Below are the code and all the weights of a small trained network. Each question names an input and a target symbol and asks about switching units off, where a switched-off unit gives its printed mean instead of its output.

import numpy as np


def w(rows, s, z=0):
    codes = np.array(rows[::2]) - 128.0
    scale = np.full(codes.shape[1], s)
    scale[-1] = z or s
    return codes * scale


def f(y):
    return y / 2 * (1 + np.tanh(0.7978845608 * (y + 0.044715 * y**3)))


def softmax(a):
    e = np.exp(a - a.max(-1, keepdims=True))
    return e / e.sum(-1, keepdims=True)


def log_softmax(a):
    a = a - a.max(-1, keepdims=True)
    return a - np.log(np.exp(a).sum(-1, keepdims=True))


def net(x, mask):
    ids = ['αβγδζηλμξπστφψω'.index(c) for c in x.split()]
    T = len(ids)
    res = E[ids] + P[:T]
    q, k, v = (res @ M[0].T for M in (Q, K, V))
    z = softmax(np.where(np.tri(T) > 0, q @ k.T / 2**0.5, -1e9)) @ v
    res = res + np.where(mask[0], z, O[0][:, -1]) @ O[0][:, :-1]
    y = f(res @ A[0][:, :-1].T + A[0][:, -1])
    res = res + np.where(mask[1:13], y, B[0][:, -1]) @ B[0][:, :-1]
    return log_softmax(res[-1] @ U[:, :-1].T + U[:, -1])


Q, K, V, O, A, B = {}, {}, {}, {}, {}, {}
E = w([
[117,59,78,77,114,120,132,149,103,189,69],'α',
[253,73,159,11,128,127,137,66,119,58,196],'β',
[102,39,75,77,91,126,126,157,79,186,67],'γ',
[170,133,171,130,127,96,145,144,68,193,154],'δ',
[93,79,73,69,85,122,131,97,129,231,82],'ζ',
[95,43,68,78,132,204,123,149,105,153,27],'η',
[130,103,18,99,181,118,173,95,158,213,108],'λ',
[101,92,6,151,117,104,143,103,104,205,42],'μ',
[57,111,148,180,162,152,200,128,109,117,91],'ξ',
[133,201,121,133,116,166,162,174,180,132,52],'π',
[88,167,115,123,177,88,51,96,103,160,14],'σ',
[112,100,44,116,165,70,42,108,117,80,144],'τ',
[90,160,228,168,111,195,115,78,210,151,111],'φ',
[72,84,162,164,125,197,94,125,147,150,237],'ψ',
[172,197,96,167,233,122,84,181,133,104,69],'ω',
],0.013)
P = w([
[230,66,116,36,99,129,177,60,38,150,53],'0',
[202,82,77,69,123,150,159,52,45,176,87],'1',
[176,93,86,94,133,144,138,38,69,172,95],'2',
[156,108,73,100,136,152,143,83,90,176,102],'3',
[137,112,85,111,146,148,128,101,113,166,103],'4',
[110,124,94,117,150,145,125,127,129,164,107],'5',
[92,130,91,128,157,149,119,142,159,163,109],'6',
[67,127,96,131,172,142,113,152,183,160,117],'7',
[52,134,92,150,181,135,110,167,208,159,123],'8',
[37,126,110,146,185,134,106,200,225,155,112],'9',
[27,119,107,157,194,130,99,220,254,166,130],'10',
],0.0081)
Q[0] = w([
[82,100,118,116,102,179,183,193,134,180,101],'h1',
[106,97,8,96,217,133,75,117,129,191,72],'h1',
],0.015)
K[0] = w([
[2,134,60,126,153,97,130,145,180,190,100],'h1',
[64,168,151,206,180,122,73,188,212,92,164],'h1',
],0.0097)
V[0] = w([
[2,70,195,140,36,200,163,103,180,186,156],'h1',
[100,7,55,67,91,63,70,151,71,107,166],'h1',
],0.0071)
O[0] = w([
[155,189,91,60,91,154,163,87,7,96,117,2],'h1',
[2,205,134,88,117,73,176,195,190,86,156,104],'h1',
],0.0098,0.00083)
A[0] = w([
[46,42,134,121,94,146,143,140,90,157,236,91],'n1',
[128,155,181,20,87,103,161,165,131,87,156,26],'n2',
[72,151,178,190,157,157,86,168,177,191,73,17],'n3',
[235,139,108,172,161,149,42,63,49,97,141,30],'n4',
[115,195,109,127,83,78,174,160,167,76,71,136],'n5',
[148,72,108,177,67,155,98,81,172,154,150,104],'n6',
[132,58,220,228,158,149,84,100,189,138,174,27],'n7',
[104,144,131,238,188,191,188,140,67,92,116,85],'n8',
[172,254,98,76,90,110,177,126,78,48,83,4],'n9',
[139,190,217,203,147,121,151,197,177,56,188,25],'n10',
[180,121,211,161,104,52,190,124,86,186,193,112],'n11',
[200,72,60,101,130,153,93,78,41,152,121,103],'n12',
],0.0077,0.0033)
B[0] = w([
[196,197,51,165,223,129,58,112,101,105,117,157],'n1',
[200,148,210,96,109,101,57,141,87,128,125,152],'n2',
[111,89,135,105,113,62,91,104,101,97,192,194],'n3',
[29,59,147,67,41,168,141,179,140,207,189,187],'n4',
[193,196,120,184,41,163,122,164,137,118,134,165],'n5',
[173,157,160,135,139,140,86,186,116,121,129,169],'n6',
[128,126,121,135,43,151,227,148,28,68,167,175],'n7',
[187,133,139,56,94,1,135,135,127,103,95,139],'n8',
[128,89,104,159,202,179,14,123,124,167,237,154],'n9',
[156,96,114,128,140,200,117,62,72,199,30,144],'n10',
[88,184,174,121,218,132,167,205,102,169,129,129],'n11',
[137,202,173,199,149,89,155,108,187,43,130,255],'n12',
],0.0078,0.0082)
U = w([
[154,152,155,115,107,95,131,162,136,122,117,10],'α',
[190,101,187,2,178,105,121,123,206,83,203,143],'β',
[175,195,162,126,93,112,86,203,105,105,130,37],'γ',
[113,182,199,143,191,122,181,219,91,194,151,164],'δ',
[161,139,104,61,63,121,83,96,91,230,152,86],'ζ',
[93,108,106,30,116,234,140,197,70,118,82,184],'η',
[115,55,48,50,154,164,214,105,179,195,165,91],'λ',
[73,123,14,154,67,151,215,156,108,188,104,70],'μ',
[117,160,124,135,161,58,240,57,81,13,72,174],'ξ',
[234,134,163,242,166,187,119,126,210,140,60,254],'π',
[85,9,148,106,199,98,8,49,109,238,59,82],'σ',
[69,151,136,181,176,57,105,175,236,39,159,67],'τ',
[32,153,218,137,49,166,153,58,151,107,185,163],'φ',
[134,178,87,149,201,173,88,68,77,76,191,167],'ψ',
[154,62,132,178,111,119,117,165,76,105,163,73],'ω',
],0.0061,0.0028)

Each question gives the input, a string of symbols that net reads in full, and the target symbol t.
The units are the heads (2 rows each of Q, K, V and O) and the neurons (one row each of A and B). Each row of codes is followed by its name. A weight is (code - 128) times the scale printed after its matrix; where a second scale follows, it is the last column's (O, A, B and U).
mask holds one flag per unit, heads first, then neurons. A switched-off unit (its flag False) gives its mean, the last column of its rows in O or B, instead of its output. The means were averaged over made-up inputs and are rounded, as every weight is.
A unit's drop is (log p(t) with every unit on - log p(t) with that unit switched off) / (log p(t) with every unit on - log p(t) with every unit switched off).
The circuit of an input: a set's keep is (log p(t) with only the set's units on - log p(t) with every unit switched off) / (log p(t) with every unit on - log p(t) with every unit switched off). Starting from the 12 units with the biggest drops (on a tie, the unit counted first), units are removed one at a time, each time the one whose removal leaves the highest keep (on an exact tie, the one counted first), for as long as the keep stays at least 0.8.
units of the circuit, in order: the units of the circuit, biggest drop first
unit that matters most: the unit with the biggest drop
k most important neurons: the k neurons with the biggest drops, biggest first
input γ π τ γ γ π η, target π: unit that matters most => n12
input α μ δ π γ π φ π τ, target φ: units of the circuit, in order => h1, n4, n12
input φ ω τ γ ψ φ γ γ, target φ: units of the circuit, in order => n12, h1, n4
input π φ η, target φ: 2 most important neurons => n4, n12
input η τ ψ γ η π μ, target π: units of the circuit, in order => n12, h1
input λ δ ω ζ, target ω: units of the circuit, in order => h1, n7, n3
input μ η π σ η η, target σ: units of the circuit, in order => h1, n12, n7
input σ η φ ξ τ, target φ: units of the circuit, in order => n4, h1, n12
input γ η π η ζ λ η φ μ ζ σ, target σ: 2 most important neurons => n7, n5
input ζ λ δ γ η π ζ τ φ α, target φ: 3 most important neurons => n12, n4, n1
input γ ζ δ π ζ π ψ γ γ, target ψ: 3 most important neurons => n9, n12, n4
input π μ ψ π π ω σ, target ω: units of the circuit, in order => n7, h1, n3
input λ ω γ π ζ μ σ μ π η, target π: units of the circuit, in order => h1, n12
input π π σ η, target σ: units of the circuit, in order => h1, n12, n5
input π π μ γ π φ γ π τ γ, target τ: units of the circuit, in order => h1
input τ η ξ μ, target ξ: 2 most important neurons => n12, n5
input τ ζ ζ τ π σ μ ζ, target σ: 3 most important neurons => n12, n7, n5
input β σ ζ, target σ: 2 most important neurons => n12, n5
input τ γ ζ τ γ ω π η σ λ γ, target σ: 3 most important neurons => n12, n7, n5
input η ξ λ, target ξ: 2 most important neurons => n12, n9
